Small tables with named rows and columns. After each table, cells are looked up by row and column.

zuvo:
|  | teg | zutuve | bepeko | salera | ziforu | sipedu | mal | fusoked | difegu | tibo |
|---|---|---|---|---|---|---|---|---|---|---|
| tozu | 95 | 121 | 139 | 82 | 145 | 131 | 123 | 160 | 126 | 159 |
| vek | 154 | 156 | 87 | 200 | 125 | 126 | 116 | 115 | 142 | 119 |
| bem | 122 | 158 | 115 | 156 | 123 | 133 | 132 | 116 | 122 | 88 |
| minaka | 121 | 103 | 134 | 12 | 134 | 135 | 131 | 110 | 121 | 120 |
| ler | 146 | 103 | 155 | 77 | 87 | 86 | 130 | 121 | 150 | 43 |
| lilo | 123 | 133 | 108 | 121 | 150 | 146 | 127 | 134 | 134 | 84 |
| gud | 86 | 113 | 98 | 127 | 137 | 122 | 124 | 114 | 103 | 158 |
| dovolev | 152 | 124 | 151 | 127 | 138 | 96 | 121 | 135 | 97 | 114 |
| kif | 107 | 120 | 62 | 122 | 133 | 123 | 121 | 127 | 139 | 160 |

tibo of vek = 119
mal of minaka = 131
sipedu of gud = 122
ziforu of vek = 125
teg of gud = 86
ziforu of dovolev = 138
ziforu of gud = 137
fusoked of minaka = 110
difegu of lilo = 134
teg of dovolev = 152
zutuve of bem = 158
bepeko of gud = 98
difegu of vek = 142
salera of tozu = 82
salera of bem = 156
fusoked of dovolev = 135
Row with the largest salera: vek

Table tiv
	sepezom	kobi	togik
lak	129	198	170
pipomak	49	60	174
guzolun	178	206	104
buri	245	2	128
nezatin	140	97	200
pevilal	156	131	145
ves	149	164	109
sezavi	181	199	108

sepezom of guzolun = 178
sepezom of lak = 129
kobi of nezatin = 97
kobi of pipomak = 60
togik of guzolun = 104
sepezom of nezatin = 140
kobi of lak = 198
sepezom of sezavi = 181
kobi of sezavi = 199
togik of nezatin = 200
togik of pevilal = 145
sepezom of buri = 245
togik of pipomak = 174
togik of lak = 170
togik of sezavi = 108
Row with the largest togik: nezatin

Table monez
         fovival    niv   pafu  bezikig  fitovot    vif  gerazi    zif
zagiri      0.41   0.29   0.13    -0.23     0.04   0.41   -0.04   0.37
rure        0.10   0.52   0.31    -0.24     0.25   0.08   -0.03   0.03
batu       -0.12   0.28   0.50     0.38     0.43  -0.01    0.11   0.36
zod         0.14   0.08   0.42     0.13     0.60   0.23   -0.15  -0.05
sek         0.20   0.42   0.11    -0.13     0.24   0.31   -0.23   0.31
besusem     0.29   0.21   0.10    -0.24     0.14   0.47   -0.01   0.26
bagapum     0.04  -0.02  -0.06    -0.07     0.06   0.21    0.33  -0.03
fumuzil     0.61  -0.01   0.54     0.23     0.11  -0.05    0.13   0.18
magelud     0.15   0.36   0.47     0.30     0.46  -0.84    0.16   0.41
sagazel     0.18   0.29   0.56     0.01     0.23  -0.12    0.09  -0.16
dof         0.06   0.45   0.17    -0.12     0.50   0.26   -0.14   0.21
kosag       0.24   0.26   0.57     0.03     0.27  -0.10    0.14  -0.10
busin       0.42  -0.07   0.54     0.09     0.13   0.07    0.37   0.03

rure, fitovot: 0.25
zagiri, gerazi: -0.04
dof, zif: 0.21
bagapum, vif: 0.21
busin, zif: 0.03
fumuzil, zif: 0.18

kamoro =
fields: gat, sitaz, zotovil, tur, bom, mima
beb: [100, 121, 100, 99, 120, 94]
pudid: [94, 145, 102, 102, 120, 87]
koz: [63, 103, 91, 69, 179, 61]
vuz: [94, 141, 109, 106, 94, 87]
ranak: [81, 88, 136, 108, 72, 97]
karod: [91, 101, 93, 85, 143, 86]
vuguvab: [74, 135, 139, 88, 81, 67]
duf: [106, 109, 95, 121, 95, 111]
kaze: [99, 97, 100, 243, 65, 200]
ropevav: [110, 95, 96, 87, 130, 102]
tezel: [101, 100, 107, 129, 81, 117]
zuv: [141, 130, 78, 69, 116, 90]
kurudu: [101, 114, 85, 151, 64, 116]

zotovil of tezel: 107
zotovil of ranak: 136
sitaz of duf: 109
bom of pudid: 120
zotovil of kurudu: 85
tur of kurudu: 151
gat of koz: 63
bom of vuz: 94
bom of karod: 143
tur of vuguvab: 88
tur of ranak: 108
sitaz of koz: 103
mima of karod: 86
tur of karod: 85
tur of duf: 121
Row with the largest gat: zuv

molor =
|  | luzetu | zub | bis | talim | luzeka | mobibu | gona | kiti |
|---|---|---|---|---|---|---|---|---|
| funib | 112 | 102 | 112 | 59 | 31 | 107 | 87 | 107 |
| mufiz | 48 | 102 | 112 | 104 | 100 | 107 | 192 | 107 |
| sed | 96 | 102 | 163 | 112 | 31 | 107 | 102 | 77 |
| saf | 136 | 147 | 124 | 104 | 193 | 107 | 102 | 48 |
| totumig | 104 | 113 | 112 | 97 | 170 | 166 | 87 | 62 |
| bule | 112 | 158 | 137 | 104 | 217 | 166 | 102 | 3 |
| segod | 104 | 102 | 112 | 104 | 54 | 107 | 147 | 151 |
| nes | 128 | 102 | 112 | 112 | 100 | 107 | 57 | 107 |
| bon | 88 | 102 | 73 | 59 | 170 | 107 | 57 | 48 |
| faro | 144 | 147 | 112 | 74 | 100 | 95 | 117 | 137 |
| katud | 104 | 33 | 61 | 104 | 240 | 214 | 192 | 137 |
| gozize | 104 | 158 | 188 | 82 | 100 | 107 | 102 | 77 |
| gopa | 120 | 113 | 61 | 51 | 100 | 107 | 72 | 92 |

What is the zub of saf in molor?
147
What is the zub of funib in molor?
102
What is the kiti of nes in molor?
107
What is the luzeka of gopa in molor?
100
What is the gona of nes in molor?
57
What is the gona of katud in molor?
192
Row with the largest mobibu: katud

